Below are the code and all the weights of a small trained network. Each question names an input and a target symbol and asks about switching units off, where a switched-off unit gives its printed mean instead of its output.

import numpy as np


def w(rows, s, z=0):
    codes = np.array(rows[::2]) - 128.0
    scale = np.full(codes.shape[1], s)
    scale[-1] = z or s
    return codes * scale


def norm(h):
    return h / np.sqrt((h * h).mean(-1, keepdims=True) + 1e-5)


def f(y):
    return y / 2 * (1 + np.tanh(0.7978845608 * (y + 0.044715 * y**3)))


def softmax(a):
    e = np.exp(a - a.max(-1, keepdims=True))
    return e / e.sum(-1, keepdims=True)


def log_softmax(a):
    a = a - a.max(-1, keepdims=True)
    return a - np.log(np.exp(a).sum(-1, keepdims=True))


def net(x, mask):
    ids = ['ΛΞΨαγεζηθστφ'.index(c) for c in x.split()]
    T = len(ids)
    res = E[ids] + P[:T]
    u = 0
    for l in range(2):
        r = norm(res)
        for j in range(2):
            rows = slice(2 * j, 2 * j + 2)
            q, k, v = (r @ M[l][rows].T for M in (Q, K, V))
            z = softmax(np.where(np.tri(T) > 0, q @ k.T / 2**0.5, -1e9)) @ v
            o = O[l][rows]
            res = res + np.where(mask[u + j], z, o[:, -1]) @ o[:, :-1]
        u += 2
        y = f(norm(res) @ A[l][:, :-1].T + A[l][:, -1])
        res = res + np.where(mask[u : u + 12], y, B[l][:, -1]) @ B[l][:, :-1]
        u += 12
    return log_softmax(norm(res)[-1] @ U[:, :-1].T + U[:, -1])


Q, K, V, O, A, B = {}, {}, {}, {}, {}, {}
E = w([
[123,130,44],'Λ',
[92,114,93],'Ξ',
[137,159,160],'Ψ',
[131,227,147],'α',
[137,216,155],'γ',
[226,169,165],'ε',
[168,12,84],'ζ',
[119,160,144],'η',
[39,152,172],'θ',
[139,247,119],'σ',
[120,140,57],'τ',
[126,146,58],'φ',
],0.012)
P = w([
[36,179,76],'0',
[178,156,193],'1',
[86,187,83],'2',
[109,76,254],'3',
[114,190,92],'4',
[87,140,231],'5',
[122,184,93],'6',
[192,144,238],'7',
],0.0074)
Q[0] = w([
[246,83,99],'L0H1',
[119,132,255],'L0H1',
[145,203,44],'L0H2',
[71,164,72],'L0H2',
],0.0096)
K[0] = w([
[255,206,182],'L0H1',
[83,144,171],'L0H1',
[33,156,114],'L0H2',
[95,208,105],'L0H2',
],0.01)
V[0] = w([
[94,120,135],'L0H1',
[125,172,113],'L0H1',
[52,203,2],'L0H2',
[174,155,106],'L0H2',
],0.0078)
O[0] = w([
[226,147,121,131],'L0H1',
[45,228,135,164],'L0H1',
[252,8,138,254],'L0H2',
[28,61,137,139],'L0H2',
],0.0046,0.007)
A[0] = w([
[86,146,92,157],'L0N1',
[176,150,139,84],'L0N2',
[99,86,147,5],'L0N3',
[165,157,148,231],'L0N4',
[60,42,140,169],'L0N5',
[124,112,122,149],'L0N6',
[162,153,128,12],'L0N7',
[167,192,131,46],'L0N8',
[207,123,115,131],'L0N9',
[93,139,95,126],'L0N10',
[139,188,69,70],'L0N11',
[251,137,104,164],'L0N12',
],0.011,0.0031)
B[0] = w([
[192,134,194,131],'L0N1',
[108,44,122,154],'L0N2',
[122,66,2,114],'L0N3',
[81,117,190,200],'L0N4',
[74,154,142,151],'L0N5',
[141,126,161,131],'L0N6',
[153,63,59,128],'L0N7',
[199,57,108,167],'L0N8',
[54,109,172,190],'L0N9',
[171,126,169,125],'L0N10',
[78,100,110,153],'L0N11',
[74,168,118,254],'L0N12',
],0.0057,0.007)
Q[1] = w([
[57,157,57],'L1H1',
[134,110,125],'L1H1',
[169,53,112],'L1H2',
[137,1,251],'L1H2',
],0.008)
K[1] = w([
[32,93,48],'L1H1',
[187,88,34],'L1H1',
[254,29,163],'L1H2',
[142,99,240],'L1H2',
],0.0045)
V[1] = w([
[137,114,27],'L1H1',
[136,112,89],'L1H1',
[2,109,18],'L1H2',
[135,115,75],'L1H2',
],0.0039)
O[1] = w([
[123,147,128,8],'L1H1',
[123,254,71,64],'L1H1',
[127,72,197,241],'L1H2',
[99,207,124,50],'L1H2',
],0.0041,0.0011)
A[1] = w([
[64,118,139,201],'L1N1',
[77,181,226,158],'L1N2',
[79,125,85,119],'L1N3',
[111,207,101,106],'L1N4',
[129,124,202,69],'L1N5',
[170,176,82,42],'L1N6',
[145,191,176,5],'L1N7',
[179,93,201,209],'L1N8',
[179,70,44,93],'L1N9',
[93,255,182,168],'L1N10',
[122,208,121,82],'L1N11',
[113,165,131,58],'L1N12',
],0.0093,0.0027)
B[1] = w([
[168,225,164,185],'L1N1',
[206,63,79,253],'L1N2',
[1,145,233,146],'L1N3',
[118,54,152,137],'L1N4',
[107,99,45,169],'L1N5',
[172,120,77,119],'L1N6',
[122,103,238,151],'L1N7',
[115,66,185,178],'L1N8',
[205,95,150,138],'L1N9',
[134,195,97,228],'L1N10',
[123,59,151,137],'L1N11',
[49,100,52,127],'L1N12',
],0.004,0.008)
U = w([
[106,49,209,87],'Λ',
[161,112,100,163],'Ξ',
[116,86,46,237],'Ψ',
[106,174,169,135],'α',
[157,167,97,253],'γ',
[133,248,162,59],'ε',
[137,218,100,112],'ζ',
[98,116,152,48],'η',
[106,147,134,120],'θ',
[104,146,128,120],'σ',
[145,23,125,109],'τ',
[111,14,121,53],'φ',
],0.015,0.0056)

Each question gives the input, a string of symbols that net reads in full, and the target symbol t.
The units are the heads (2 rows each of Q, K, V and O) and the neurons (one row each of A and B). Each row of codes is followed by its name. A weight is (code - 128) times the scale printed after its matrix; where a second scale follows, it is the last column's (O, A, B and U).
mask holds one flag per unit, layer by layer, with each layer's heads first. A switched-off unit (its flag False) gives its mean, the last column of its rows in O or B, instead of its output. The means were averaged over made-up inputs and are rounded, as every weight is.
A unit's drop is (log p(t) with every unit on - log p(t) with that unit switched off) / (log p(t) with every unit on - log p(t) with every unit switched off).
The circuit of an input: a set's keep is (log p(t) with only the set's units on - log p(t) with every unit switched off) / (log p(t) with every unit on - log p(t) with every unit switched off). Starting from the 12 units with the biggest drops (on a tie, the unit counted first), units are removed one at a time, each time the one whose removal leaves the highest keep (on an exact tie, the one counted first), for as long as the keep stays at least 0.8.
circuit, biggest first: the units of the circuit, biggest drop first
unit that matters most: the unit with the biggest drop
top k neurons: the k neurons with the biggest drops, biggest first
top k neurons in layer l: the k neurons of layer l with the biggest drops, biggest first
heads that matter: for each layer, one digit per head in row order, 1 if its drop is at least 0.15 and else 0, layers parted by /
drop when u is switched off: that unit's drop, to one decimal
input Λ ε Λ τ φ ε φ Ξ, target ε: circuit, biggest first => L0H2; L1N10
input Λ α Λ ε Λ Λ ζ Λ, target Λ: circuit, biggest first => L0H2; L1N2; L0N12
input τ τ σ Λ θ Λ Λ γ, target Λ: circuit, biggest first => L1N8; L0N2; L1N1
input Λ α α, target γ: top 4 neurons => L1N10; L0N8; L1N2; L0N11
input α Λ Ψ, target Λ: top 2 neurons => L0N8; L1N1
input η α σ Λ η α, target Λ: top 3 neurons => L1N8; L0N12; L1N1
input φ Λ α Λ ζ α, target Λ: top 4 neurons => L1N8; L0N12; L0N8; L1N1
input Ψ ε Ψ Λ, target ε: unit that matters most => L0N5
input θ θ Ψ, target Λ: heads that matter => 00 / 10
input θ σ ε, target τ: top 3 neurons => L0N8; L0N2; L1N8
input σ α θ, target ε: top 2 neurons => L1N10; L0N8
input γ Ξ α, target γ: top 3 neurons => L1N10; L0N8; L1N3
input Λ Λ τ η θ Λ Λ Λ, target Λ: top 2 neurons in layer 0 => L0N12; L0N1
input α Λ φ σ, target Λ: top neuron => L1N8
input Λ ε ε Λ, target ε: drop when L1N1 is switched off => 0.2
input ε Λ Λ Λ Λ Λ Λ γ, target Λ: drop when L0H2 is switched off => 0.0
input Λ Ψ ε, target τ: drop when L1N5 is switched off => 0.1
input η Λ Ψ Λ α σ, target Λ: drop when L1N8 is switched off => 0.2
